Here is a tiny trained network, its code and every weight. The questions are about switching its units off for an input and a class, where a switched-off unit gives its printed mean instead of its output.

import numpy as np


def w(rows, s, z=0):
    codes = np.array(rows[::2]) - 128.0
    scale = np.full(codes.shape[1], s)
    scale[-1] = z or s
    return codes * scale


def f(y):
    return np.maximum(y, 0)


def log_softmax(a):
    a = a - a.max(-1, keepdims=True)
    return a - np.log(np.exp(a).sum(-1, keepdims=True))


def net(x, mask):
    res = np.array(x, float).reshape(1, 4) / 4 @ E
    y = f(res @ A[0][:, :-1].T + A[0][:, -1])
    res = res + np.where(mask, y, B[0][:, -1]) @ B[0][:, :-1]
    return log_softmax(res[-1] @ U[:, :-1].T + U[:, -1])


A, B = {}, {}
E = w([
[68,131,72,185,177,138,70,114,68,131],'x0',
[151,198,166,7,89,230,76,239,28,152],'x1',
[197,119,197,108,225,66,95,208,89,254],'x2',
[163,133,127,83,113,99,129,111,113,109],'x3',
],0.0087)
A[0] = w([
[114,148,80,131,74,167,146,116,140,82,228],'n0',
[93,161,125,119,86,202,162,159,115,97,161],'n1',
[152,206,167,128,169,96,50,169,98,155,177],'n2',
[163,2,137,143,174,26,84,108,148,186,212],'n3',
[151,105,104,134,192,100,148,159,190,116,165],'n4',
[110,147,113,131,80,187,104,95,164,47,235],'n5',
[102,115,101,176,120,73,185,73,180,109,213],'n6',
[140,48,130,147,144,77,119,62,158,128,254],'n7',
],0.0089,0.0045)
B[0] = w([
[116,29,91,104,123,173,39,129,72,45,224],'n0',
[162,65,110,105,172,159,77,135,97,92,205],'n1',
[90,143,154,104,58,160,142,201,126,197,236],'n2',
[119,179,84,170,174,104,187,141,157,176,241],'n3',
[127,205,81,121,148,53,129,143,162,127,179],'n4',
[180,25,71,103,126,192,1,33,145,18,242],'n5',
[83,164,109,189,88,98,121,33,212,82,251],'n6',
[49,150,69,220,114,55,129,116,221,66,234],'n7',
],0.0091,0.011)
U = w([
[114,93,124,147,68,122,101,39,172,70,24],'0',
[197,63,124,48,166,197,82,114,54,78,89],'1',
[130,164,104,142,212,76,223,126,151,146,148],'2',
[124,157,255,88,92,177,162,170,85,186,252],'3',
],0.0086,0.0016)

Each question gives the input, the list of numbers given to net, and the class t.
The units are the neurons (one row each of A and B). Each row of codes is followed by its name. A weight is (code - 128) times the scale printed after its matrix; where a second scale follows, it is the last column's (A, B and U).
mask holds one flag per neuron, in row order. A switched-off neuron (its flag False) gives its mean, the last column of its row in B, instead of its output. The means were averaged over made-up inputs and are rounded, as every weight is.
A unit's drop is (log p(t) with every unit on - log p(t) with that unit switched off) / (log p(t) with every unit on - log p(t) with every unit switched off).
The circuit of an input: a set's keep is (log p(t) with only the set's units on - log p(t) with every unit switched off) / (log p(t) with every unit on - log p(t) with every unit switched off). Starting from all 8 units, units are removed one at a time, each time the one whose removal leaves the highest keep (on an exact tie, the one counted first), for as long as the keep stays at least 0.8.
units of the circuit, in order: the units of the circuit, biggest drop first
most important unit: the unit with the biggest drop
top k neurons: the k neurons with the biggest drops, biggest first
drop of u: that unit's drop, to one decimal
input [5,-2,1,-5], class 2: units of the circuit, in order : (n5 n0)
input [-5,1,-3,-8], class 1: most important unit : n7
input [-6,1,5,-2], class 3: top 3 neurons : (n7 n6 n2)
input [-4,0,7,-7], class 2: top 2 neurons : (n3 n4)
input [-5,0,8,4], class 2: top 3 neurons : (n3 n4 n0)
input [8,0,7,-6], class 2: top 2 neurons : (n3 n0)
input [5,3,1,-1], class 3: top 2 neurons : (n5 n0)
input [-4,1,5,2], class 3: drop of n7 : 0.2
input [-6,5,3,3], class 3: drop of n5 : 0.1
input [-5,2,7,0], class 3: drop of n2 : 0.1
